Here is a tiny trained network, its code and every weight. The questions are about switching its units off for an input and a class, where a switched-off unit gives its printed mean instead of its output.

import numpy as np


def w(rows, s, z=0):
    codes = np.array(rows[::2]) - 128.0
    scale = np.full(codes.shape[1], s)
    scale[-1] = z or s
    return codes * scale


def norm(h):
    return h / np.sqrt((h * h).mean(-1, keepdims=True) + 1e-5)


def f(y):
    return y / 2 * (1 + np.tanh(0.7978845608 * (y + 0.044715 * y**3)))


def log_softmax(a):
    a = a - a.max(-1, keepdims=True)
    return a - np.log(np.exp(a).sum(-1, keepdims=True))


def net(x, mask):
    res = np.array(x, float).reshape(1, 5) / 4 @ E
    u = 0
    for l in range(3):
        y = f(norm(res) @ A[l][:, :-1].T + A[l][:, -1])
        res = res + np.where(mask[u : u + 8], y, B[l][:, -1]) @ B[l][:, :-1]
        u += 8
    return log_softmax(norm(res)[-1] @ U[:, :-1].T + U[:, -1])


A, B = {}, {}
E = w([
[43,183,110,145,91,96,242,154,112,229,70,20],'x0',
[145,19,74,170,103,198,91,88,248,52,107,210],'x1',
[108,157,81,159,119,124,199,128,150,173,54,70],'x2',
[94,106,255,73,134,91,111,167,31,119,253,123],'x3',
[35,44,143,124,63,162,132,125,195,114,142,168],'x4',
],0.0051)
A[0] = w([
[127,141,138,155,121,149,130,123,100,151,127,111,78],'0.n1',
[156,218,133,147,172,122,163,124,65,166,90,64,5],'0.n2',
[76,69,210,107,114,117,108,138,90,103,223,135,26],'0.n3',
[233,85,102,142,165,154,27,111,171,31,144,254,2],'0.n4',
[151,144,144,149,154,140,146,114,91,137,117,101,41],'0.n5',
[115,133,110,116,112,132,128,119,124,138,137,143,104],'0.n6',
[112,127,107,116,121,115,124,127,129,133,126,148,113],'0.n7',
[98,90,52,151,98,140,171,119,242,134,43,129,19],'0.n8',
],0.0063,0.0037)
B[0] = w([
[154,119,108,134,116,128,118,161,154,124,138,145,127],'0.n1',
[188,167,32,76,99,72,112,190,157,152,141,64,209],'0.n2',
[83,110,150,169,163,178,162,161,110,125,192,204,207],'0.n3',
[254,27,43,19,159,68,30,50,210,15,168,122,254],'0.n4',
[130,114,88,128,97,121,142,146,157,139,155,114,130],'0.n5',
[129,134,149,110,153,125,117,117,102,127,108,123,124],'0.n6',
[125,132,147,119,147,126,121,116,106,121,116,110,126],'0.n7',
[62,124,192,196,66,241,169,70,108,143,67,94,222],'0.n8',
],0.0064,0.0074)
A[1] = w([
[81,126,122,198,118,163,147,93,151,145,17,138,33],'1.n1',
[80,136,128,207,119,167,166,95,183,154,3,155,2],'1.n2',
[133,94,140,130,112,127,93,110,164,115,127,160,78],'1.n3',
[142,189,126,121,174,53,134,134,101,168,90,126,42],'1.n4',
[104,132,138,112,132,139,119,112,144,131,114,133,109],'1.n5',
[98,136,171,134,154,131,119,130,110,128,155,148,63],'1.n6',
[77,143,137,191,111,178,142,68,138,156,13,139,8],'1.n7',
[134,128,129,136,142,134,119,136,122,129,133,117,126],'1.n8',
],0.0059,0.0044)
B[1] = w([
[59,120,202,180,44,195,133,65,146,138,29,103,236],'1.n1',
[37,105,212,235,67,222,155,60,146,127,11,107,255],'1.n2',
[178,168,114,61,194,92,113,90,62,129,107,82,161],'1.n3',
[158,150,71,104,85,69,142,171,180,159,65,106,177],'1.n4',
[147,172,187,80,138,172,82,119,72,111,131,59,119],'1.n5',
[90,117,122,152,129,135,155,127,153,176,146,181,126],'1.n6',
[97,136,253,161,15,219,106,72,153,120,39,91,247],'1.n7',
[124,104,126,132,107,121,142,157,169,151,119,142,128],'1.n8',
],0.0038,0.0033)
A[2] = w([
[124,96,130,164,174,118,93,92,164,91,92,162,2],'2.n1',
[158,76,154,139,110,106,65,103,193,90,120,187,75],'2.n2',
[185,152,172,142,166,120,39,67,121,83,87,155,28],'2.n3',
[122,145,252,146,118,167,69,76,127,115,62,171,5],'2.n4',
[119,176,146,209,134,132,159,129,107,178,62,114,23],'2.n5',
[199,90,120,73,197,81,46,51,162,42,97,176,23],'2.n6',
[61,117,210,153,160,131,124,151,70,125,153,193,61],'2.n7',
[112,120,121,115,136,136,127,125,123,133,126,121,128],'2.n8',
],0.0048,0.0055)
B[2] = w([
[134,111,85,105,127,116,135,169,115,123,150,112,116],'2.n1',
[171,154,106,61,185,84,74,121,112,109,82,87,182],'2.n2',
[130,71,175,29,99,131,35,107,84,104,173,95,137],'2.n3',
[125,147,116,46,22,96,166,127,104,193,123,68,140],'2.n4',
[165,93,161,92,133,139,80,75,112,72,162,142,139],'2.n5',
[173,77,132,32,164,163,40,108,172,2,154,132,255],'2.n6',
[79,116,180,176,164,106,151,117,110,157,146,184,159],'2.n7',
[146,160,159,147,124,113,117,118,123,105,119,137,129],'2.n8',
],0.0039,0.0044)
U = w([
[226,28,106,56,162,117,44,67,182,8,143,174,250],'0',
[42,102,228,145,169,129,159,177,71,134,216,229,51],'1',
[174,237,65,88,124,9,159,194,97,204,106,47,98],'2',
[69,123,135,219,66,229,172,74,160,139,1,93,116],'3',
],0.0092,0.0014)

Each question gives the input, the list of numbers given to net, and the class t.
The units are the neurons (one row each of A and B). Each row of codes is followed by its name. A weight is (code - 128) times the scale printed after its matrix; where a second scale follows, it is the last column's (A, B and U).
mask holds one flag per neuron, layer by layer. A switched-off neuron (its flag False) gives its mean, the last column of its row in B, instead of its output. The means were averaged over made-up inputs and are rounded, as every weight is.
A unit's drop is (log p(t) with every unit on - log p(t) with that unit switched off) / (log p(t) with every unit on - log p(t) with every unit switched off).
The circuit of an input: a set's keep is (log p(t) with only the set's units on - log p(t) with every unit switched off) / (log p(t) with every unit on - log p(t) with every unit switched off). Starting from the 12 units with the biggest drops (on a tie, the unit counted first), units are removed one at a time, each time the one whose removal leaves the highest keep (on an exact tie, the one counted first), for as long as the keep stays at least 0.8.
circuit, biggest first: the units of the circuit, biggest drop first
most important unit: the unit with the biggest drop
top k neurons: the k neurons with the biggest drops, biggest first
k most important neurons of layer l: the k neurons of layer l with the biggest drops, biggest first
drop of u: that unit's drop, to one decimal
input [-2,-6,-4,-8,-2], class 2: most important unit	0.n4
input [0,0,-3,-2,-8], class 2: circuit, biggest first	(0.n2 0.n4)
input [-2,0,1,-2,-8], class 2: top 2 neurons	(0.n2 0.n4)
input [-8,-8,-4,2,8], class 1: top 2 neurons	(0.n3 0.n2)
input [-1,-3,3,6,-3], class 2: top 2 neurons	(0.n2 0.n8)
input [1,-8,-6,-5,8], class 1: 2 most important neurons of layer 0	(0.n4 0.n8)
input [3,-2,6,2,3], class 2: top 2 neurons	(0.n8 0.n2)
input [7,2,1,-1,-4], class 2: top 2 neurons	(0.n2 0.n3)
input [1,1,4,8,-5], class 2: top 2 neurons	(0.n2 0.n8)
input [-1,-2,-3,0,4], class 1: top 2 neurons	(0.n3 0.n4)
input [6,-4,6,4,7], class 2: 2 most important neurons of layer 0	(0.n8 0.n3)
input [-3,2,6,7,-4], class 1: drop of 0.n4	0.4
input [1,-8,-2,-6,5], class 2: drop of 0.n2	0.3
input [-2,-4,0,0,-6], class 2: drop of 0.n1	0.0
input [5,-8,-4,-8,4], class 2: circuit, biggest first	(0.n2)
input [-4,-5,0,-6,8], class 3: drop of 0.n8	2.8
